How the elements are linked:
ng: π>nc, ζ>lz, χ>bz
lj: π>mr, ζ>cz, χ>lj
sm: π>gd, ζ>td, χ>hm
fp: π>ld, ζ>hd, χ>nl
jg: π>nq, ζ>ns, χ>nm
rh: π>mn, ζ>nl, χ>rn
td: π>hc, ζ>zf, χ>sm
cn: π>fh, ζ>mq, χ>zs
bg: π>pg, ζ>zf, χ>ng
fc: π>rn, ζ>lf, χ>nc
qf: π>tg, ζ>qg, χ>pj
bd: π>hz, ζ>qt, χ>mr
zc: π>pg, ζ>hz, χ>qt
hl: π>cj, ζ>nj, χ>mr
cz: π>bd, ζ>jf, χ>lj
nj: π>fj, ζ>bm, χ>hl
mf: π>cl, ζ>bg, χ>qn
gh: π>hz, ζ>gr, χ>sz
dc: π>qn, ζ>gm, χ>hz
tn: π>zf, ζ>fz, χ>qr
hm: π>tb, ζ>sm, χ>zf
sc: π>qt, ζ>sz, χ>cz
qn: π>gf, ζ>mf, χ>gr
gr: π>dc, ζ>qn, χ>gh
hz: π>gr, ζ>dc, χ>zc
tb: π>zr, ζ>ct, χ>td
gf: π>mq, ζ>qr, χ>dc
sz: π>qt, ζ>gh, χ>nj
lc: π>hl, ζ>cj, χ>lh
fz: π>hm, ζ>pg, χ>tn
gm: π>cl, ζ>sc, χ>zp
pj: π>bm, ζ>qf, χ>nq
hc: π>tb, ζ>lz, χ>gd
nl: π>dl, ζ>fp, χ>rh
ct: π>nc, ζ>mq, χ>tb
bm: π>qf, ζ>tg, χ>mm
nq: π>jf, ζ>fj, χ>qf
pf: π>mm, ζ>pj, χ>hl
lz: π>gd, ζ>rn, χ>ng
mq: π>sm, ζ>nc, χ>ct
ns: π>jg, ζ>nq, χ>nj
zp: π>zc, ζ>gm, χ>jf
pg: π>sz, ζ>gd, χ>lz
mr: π>cz, ζ>jg, χ>cl
nm: π>cl, ζ>jg, χ>cj
fj: π>zp, ζ>mh, χ>nq
bz: π>mq, ζ>ng, χ>zr
hd: π>zs, ζ>dt, χ>fp
lh: π>gn, ζ>lc, χ>lc
qr: π>bg, ζ>tn, χ>gf
qg: π>nh, ζ>lh, χ>qf
qt: π>sz, ζ>zc, χ>bd
fh: π>pf, ζ>mm, χ>dt
mn: π>qg, ζ>dl, χ>lf
gn: π>lc, ζ>hl, χ>nh
zf: π>fz, ζ>hm, χ>bd
lf: π>rh, ζ>tb, χ>fc
nh: π>lh, ζ>zp, χ>tg
cj: π>nj, ζ>nm, χ>lc
zs: π>dt, ζ>cn, χ>hl
gd: π>td, ζ>hc, χ>pg
ld: π>hd, ζ>nl, χ>dl
tg: π>qg, ζ>dt, χ>qg
nc: π>lz, ζ>fc, χ>pj
cl: π>lj, ζ>lh, χ>mh
mh: π>gm, ζ>cl, χ>ns
zr: π>ct, ζ>bz, χ>lf
jf: π>fj, ζ>zp, χ>qn
rn: π>lf, ζ>rh, χ>zs
mm: π>pj, ζ>lz, χ>fh
dt: π>cn, ζ>bm, χ>hd
dl: π>bz, ζ>ld, χ>mn

The rows follow the links: the fewer symbols apart two elements are, the more alike their rows tend to be.

Each row is also shifted at random along 7 hidden directions that mean nothing.

Some elements, each with a row of numbers:
jg: -42  -15  -22    7   27   35  -31   -7   19   16   -9   14  -38   33    9   -5    5  -54  -30   -3   -5   29   10   31  -31   -6   -2    5   34    2   -4  -32   21    1   23   -4   17  -29   23   -6    3  -48    0   50   55  -20   17   30   14   17   18   -3    4  -62    8    2    7  -16   48  -22   10
zc:  22   22   -2  -22  -19  -18   -3    4  -15  -28  -12  -37   26    2  -33   32   10   58   -5   -4  -12   -2    0  -18   37  -31   40    8   49    0  -49    7   47   36  -46  -13   12    3   -8  -33  -19  -30   16  -30    7    5   49  -22   51  -10   18   22  -36   51   28   52  -22   24   38  -21  -13
zp: -98   -1   -9   -2    1   31  -11   27   -7   19    5   34  -22    0  -23  -14  -23  -21    7   -2    0    8  -28   -7  -15    9  -49   -3   -8  -19   47  -17  -50  -24   17   14    1   -7   25  -10   21   47  -12  -34   -4   18   -2    6  -33    1  -19  -17   -9   33  -44  -22  -28  -31  -20    2   21
tg: -53  -17    9  -16    9   11    1   -5   42   28   -7   25  -48  -29  -35   30   16    6   -6   -3    7   27    0   -3   22    2    3  -23    2  -46    3   40   12  -22  -17  -18    3    8   10   10    2  -31    1   24   28   -5   16    6  -15   27   -4  -25   11  -13   14   16   13  -22   -6   17  -14
fc: -18   -4  -45    7   10   -8   39    6  -22    1    6   29   26   -3   -7   10   26    3  -47  -22   -8   -8   19   38  -33    3    1   28   -1   53   12  -22    4  -24  -22    6  -45   39  -22   20  -43   26   25  -27  -42   -3  -52  -45  -15  -35   34    8   -8    7    2  -10   26    5  -18    5   10
zs: -21    3   19   19   -1   -2    8    0   -9   -2  -14   -8    2  -14   43   -2   -9   -5    4   24   16   -8   16   42  -21   35   16    9  -40   23    3  -21  -20   27   -9    1  -23   -8    4    8   14   20  -16   -1  -42  -15  -20    9  -18   -3  -17  -33   18  -64    6  -18   17  -22  -23   20   12
gd:  41  -34   -5  -25  -16   10  -43   46  -22   37  -12  -14    3   41   13  -42  -20  -58   33   21  -17  -57   -1   47  -49  -25  -34    2   41   32    8  -52   -2   14   18  -19   -8   58   18    6    4    9  -58    5   12  -47   14   25  -19  -46   48    5  -22  -29  -65  -46   -4   33   14    9    7
mh:  78  -20    4    9    2   20  -30    2   17   -6   12   22  -25   13    0   -1    8  -24    2    1   -1   13  -15   15   -6   -9   -9   -8   27   -2   20  -21  -11    1   10   12   19  -22    1  -20   14  -20   17   13   15   16    8   -1    5   -4    2    0   -4   -2  -12   21  -12  -16   48  -18   12
qr: -105    -5    13    35   -28    -6   -20    -4    -6    29     2   -24    67    32    20   -53    -5   -28   -15    74    16   -28    25   -55     6    24   -32   -31    -4    -5    20    45     4    30    21   -22   -27   -27     4    43    15   -82   -40     4    59   -27    24    61     7    21   -11    10   -24   -25    30   -56   -20    58    75     3   -40
qg:  -8   -8   -3   -5    4    9   14   21   16   34   -7   25    2  -10  -37   13   35    1   -8   28    6   -7  -15   -7   13    4  -12  -28    7  -17   24   34    3    5  -22  -27  -25   20   -1   19    4  -29   -7   -1   -1  -10   16   -4  -16    2    5  -19  -21    7   12   -8    8   14   21   21  -13
nl:  19   22   -3    9   18   -3    7    4    5    0  -15   -5  -30   -3   34   14  -30  -28   22   28    7  -21  -12  -12   13   20  -24  -22  -14   28   18   -9  -16    3  -10    1  -11   -6    6    8   11   -9  -11   11   -6  -11  -25   -9   -2   -1   -8   31  -39   -9   -9  -36   29  -12    3    8   15
lf: -54    3  -36   -7   -6   -7   13  -18   -1   12   -1   12    3    4    3   15   -8  -10  -28  -24    0   10   -1  -31    8  -19   -9    3   12   16    2    5   23  -39  -10    4   -6   18   -7   40  -41  -11    9    9   30  -20  -22  -23   13    4   26   12   -2   17   21  -21   25   -5   12  -15   -9
hl: -15    7    3   -3   12   10   20   11  -17   12  -18    0   58   22    1  -17   15    8  -47  -30  -27  -11  -17   52  -36  -15   40   18    3   29  -29  -36   24   13   -3  -18    0   17   35    5  -17   29   -3  -20  -22   12   21   12   32  -34   41  -49  -12  -29    2   28   19   19   -5  -18  -12
sc:  50   25   15    4    1  -17    8   -3    4  -23   -3   22  -19  -24  -23   15    7   36   -8  -36  -39    6    3   -2    0  -29   27   14   28    3  -22  -25   24  -21  -32   21    0   27   -7  -54  -11   27   32  -22  -32    9    3  -41   22   -8   14   24  -11   52    3   25  -17  -17   19  -10   -4
fz: -60  -21   -2    0   26   -6   22  -48   11  -12    7  -32    2    2   -3   39   41   51  -11   58   14   12   40    4   32   23   64    0    4  -68  -65   78   34   53   12   -3   31  -52  -21  -11   -6  -72    2   16   45   24    7   24   16   14  -13   26   -9  -28   42   66    4   44  -15   12  -17
dl:  39   17   -7  -14   19  -15   13  -35   34  -23   -8  -10  -45  -19   14   64   -9   19   12    3   21   24   -9  -39   66    3   16  -24    6  -11  -24   39   14    8  -30    4   25  -22  -17    5  -11  -47   25   48   21    8   -9  -37   30   28   -8   31  -15   17   35   25   33  -18   14   -4    5
ns:  87   -7  -18    3   19   21  -24   -8   -8  -14    7  -34  -16   26    2   19    9   -7    9   21   15   21   -6   12   -1   17   11   17    9  -24    0   -2   14   22   25   -3   30  -65   -7  -13   22  -41   -2    6   45   17   15   44    5    8  -13    8   -6  -30   12   37    4   -5   12  -27   27
cn:  88  -16   35    7  -10  -25    2   -6    9  -33   -5  -13    7  -15   22   12   -7   28   -1  -38    3  -10   15   44    3  -15   45    7   -4   33  -24  -31   19    2  -33    0   -2   22  -15  -15  -16   11   21   13  -50   12   -7  -31   21  -32   34  -30   33  -22    7   44    8   -2   -6    5  -10
bz:   8  -28  -13  -17  -38   -8  -15  -16   -3    8   15   -4   30   15   23   -2  -17   -2  -14  -12   12  -13   -4   -4    5  -36    1   -8   25   32  -15    1   15  -14  -14    4    8   31   -8   51  -46  -17   -9    7   39  -13    2  -25   25  -22   46   -9    4   -6   -2   -3   18    6   33  -26  -21
lh:  -4    8    7  -21   -4   11   11   10   16   25    1   14   24    7  -15  -20   10   -5  -17  -17  -17    5  -33   -5   -3  -13    2  -21   -2   -8  -14   23    3   -7    4  -13   19   24   36   19    0   13  -13    6   19    4   37   15   17   14    1  -38  -10   -6    3   -7   17    3   -1  -14  -26
gn:  73   17    5   -9    4   -5   46    6  -15  -13    0   -8   80   -1  -20   17   71   64  -11   29    7   -3  -25   17   19   16   49  -10  -18  -12  -23   52   -2   67  -15  -16    0   -4  -10   15   -7   21   15  -33  -54   40   17  -19   16  -10  -24  -36  -21   27   33   44    3   38  -21    1   -4
bd: -74   31    4   20   28    0   21   13   -7    5   -3   48  -37  -29   -4  -31   -5  -15  -11  -19  -50    1   21    8  -54    8  -18   22  -15   14   16  -38  -28  -47    1   33  -32   32   13  -51   14   82    7  -27  -58  -16  -38  -19  -41    3  -21   34   -5   20  -26  -55  -23  -33  -39   16   15
mn: -78   26  -21   -1    5   -7   23    5   -6   21  -20   26   21    2   -6   16   -1  -16  -16   13    9  -15  -23  -50   23    2  -29  -29    1   22   31    5    5   -8  -17   -9  -33   11   -3   36  -24  -15   -1   -8   -5  -14  -18  -28    7    0    9   12  -35   44   20  -42   22   19   26   13    0
dc: -168     9     3   -26   -24     5    -2   -25    31   -21    10    -3   -11    -9   -19     2   -59    31   -38  -101    -9    46    -8   -32    38   -48     8    -1     9    -3   -45    -4    -1   -48   -13    12    52    -1    32   -13   -27    13    38     6    30    47    34   -21    50    20     6   -12    30    43    -9    45   -26   -32    -8   -28   -24
ld:   4    3    3    4    9   -4   18   11  -22   -4  -18  -12   37   17   29   37   -3   24    0   50   12  -52  -23   33   17   14   25  -17    7   48   -9  -23    4   56  -41  -12  -18   -2    3    3  -15  -14  -16  -35  -38   22  -10  -28   25  -60   41  -10  -67    1  -11   25   28   31   16    4    7
qn: -23   -6   -1   20  -22    6    1   23    7  -15   22    6    1  -10   12  -33  -10  -12   -7    7   12    3   15   16   -9   27  -47   -2  -23   40   30    5  -69   12   -6   -1  -22   -3    0    1   29   11   16   -2  -33    8   -5  -11  -24    6  -43   11    0   -7  -32  -35  -28  -24    7   10   14

From each start, follow one symbol. Which element do you reach?
Answer with the element's name.
---
 73   -1   26   32  -18   16  -43    6   15   26   14   30   -3    7   37  -49   10  -59   18   68    5   -2   -5  -18  -29   15  -36  -40    9   -1   54   13  -37   25   20   12  -12  -11    1    9   47  -36  -19   28   37  -40   22   27  -15   43  -45    5  -10  -32   16  -74  -22  -18   98  -14   -7
χ mh
---
  8    3   -9    0  -22   -2    0   20    7  -22   11  -18   -4  -11   -1  -13  -15    9   -9  -12   -6    9   14   24   -1    6  -24   10   -2   43   -7   -8  -39    9  -29   -7   -6   11    9  -15   20    2   22   -7  -23    7   16  -16   -3    1  -23   18   -9    0  -24   -3  -23  -26    6   -6    9
ζ qn
---
 48   11  -31    8    8  -18   28    1  -29  -13   -1   -9   35    3    4   24   10   18  -16    6    5  -20    2    6   -2    7    8   22   -7   38   -2   -9   15   -9  -21    4  -26    9  -21   22  -31   10    8  -34  -24   -1  -39  -21    7  -34   26   17  -24    8   11   -3   33   12  -17  -10   12
ζ rh
---
 -4  -11  -33  -13  -25   -2  -11  -25  -12   14   29  -13  -15   -6   36   -1  -10  -11   28   31   32   21    8  -36   -2   18  -26    6  -24  -31   14   45  -31   -8   28   17   10  -16  -21   55    0   -1  -16   12   57  -32  -19   11  -32   47  -49    7   30  -16   10  -41   11  -33  -19  -12   14
π ct
---
 54  -35  -18    2   28   24   -9    3   29  -11   -6   22  -37    8  -41   45   45    0  -29  -13    9   22    9   64    3   -6   20    2   45    3   -2  -21   17   12  -20  -14    6   -8  -16  -28   -6  -53   44   24   -7   20   -2  -26   10  -24   37   -1   -8  -14    2   69    0    1   33    6   18
ζ fj
---
-61   12  -15   -7   23   29   18   19  -21   10  -10   10   45   33   -3  -37   -4  -18  -41  -43  -31   -7  -29   40  -41  -11    5   23  -14   29  -12  -44   -4  -10   28   -3    9    6   48    2   -9   69  -10  -28  -21   27    2   19   16  -30   24  -39   -7  -15  -27    1   17   10  -40  -19    7
χ lc
---
 26   19   27   27    5   -8    7  -15   13   -6    7   53  -23  -34    8   -2   26    5   13   21  -13   13   14  -29  -10   12    8  -15   -2  -23   25   14  -15   -4   -3   31  -23    4  -26  -32   12   17   23   -1  -27  -15  -23  -36  -19   34  -42   16   10   27   32  -31  -22  -26   25   11    0
π bd
---
 24   -3   28   28   -2   -5   -2  -23   25   11    6   55  -19  -26   21    4   41   -3   -6   51  -10    7   26    6  -20    5   24  -26   20   -7    7   18   -4   24  -17   22  -23   17  -22  -15    6  -30   20   24   -2  -33   -7  -33   -6   26  -11    3    2  -18   35  -19  -11  -16   76    8  -11
ζ cz
---
-17   -6   -9  -13  -44  -17    5  -14  -18   -1   17   11   55    1    6  -12   11    9   11  -12   30   -3   -9  -37   12  -18  -10   -5    0    2   15   13  -11   10   11   15   -8   19  -33   43  -33   15   16    0  -17  -11  -22  -45    1    7   -5  -21   38   45   19  -17  -13   24    2    4   -3
π nc
---
-21   11   -5   -5   32    0   28    4   11   -5    2   22  -40  -33  -56   29   12   25   15  -41    8   32  -15  -32   28   18  -15    9  -39  -57   30   23   -4  -54    9    5   -1  -20  -12  -12    8   34   19  -16  -30   33  -26   -4  -38   18  -33  -12   37   48    2   28    4  -20  -84   30   20
π tg
---
 -8  -25    5  -17    7   -4   -4   -9  -15    5   10  -22   11   18    4   -3    3   15   28   25   -5  -26    3   12   -1   -3   19    6    0  -39  -31    8    7   18   38    4   27   -3   -4   -8   -2   19  -31  -14   18   21   -3   26  -10  -23   16    8   -5    5  -33   31    1   42  -55   15   -7
ζ sm
---
-51   13  -22   11   12    9   19   26  -22    3  -16    7    3   -5  -15   17   36   19  -32   49  -28  -16   34   70  -42   16   26   24   29   34  -24  -17    3   41  -39   -5  -41   21    2  -37    1    1   -8  -40  -41  -23   -1  -15   -9  -25   11   17  -52  -17   -1   -4  -10   -1   10    9   14
ζ zc
---
-39    0  -20  -22   20   -6    4   10  -11   -3   -5  -14  -14    7  -25   -4    4    3    6  -24  -24   -7   16   18  -13  -13    1   27   18   -5  -30  -21   13   -3   18   -1   10   16   -1  -34   -6   27   -1    2  -18   -8  -15   -4   -9  -16   15   34    1   18  -26    7  -15   23  -49   19   11
χ lz
---
 52   18   50    3  -25  -21  -37   10  -15   -3  -20  -49   27   21   39  -11  -73  -17   48    8   16  -44  -41  -55   37  -14  -16  -29  -12   17   14  -28   22   -1   -1   -8   11   -6   25   18    6   -8  -51   -7   21   -1   25   34   38  -14   26  -17  -15    7   -8  -21    8   11   26  -16  -20
ζ dt
---
 52   27   32   23   -6  -18    5  -34    0  -24    3   21   36  -13    0   13   36   42    1    9    0   12   -7  -55   24  -11   50  -18   13  -31  -13   18   30   26   -6   29    6  -19  -29  -25  -12  -10   35  -11  -12   19   10  -35   34   19  -10   -9   12   52   67   28  -24   15   50  -18  -19
χ cl
---
 23   -8   14   23  -25  -19   14    4  -31  -30   32  -40   65    3   12  -34  -22   40    5    9    7  -29   -1  -10    8   20   -9   14  -48   10    3   20  -27   -9   16    8    2  -26   -2    7    7   30   -9  -67  -13   69   -8   24   -2  -32  -15    6   -6   19  -36   19  -16   20  -43  -14  -14
ζ qr
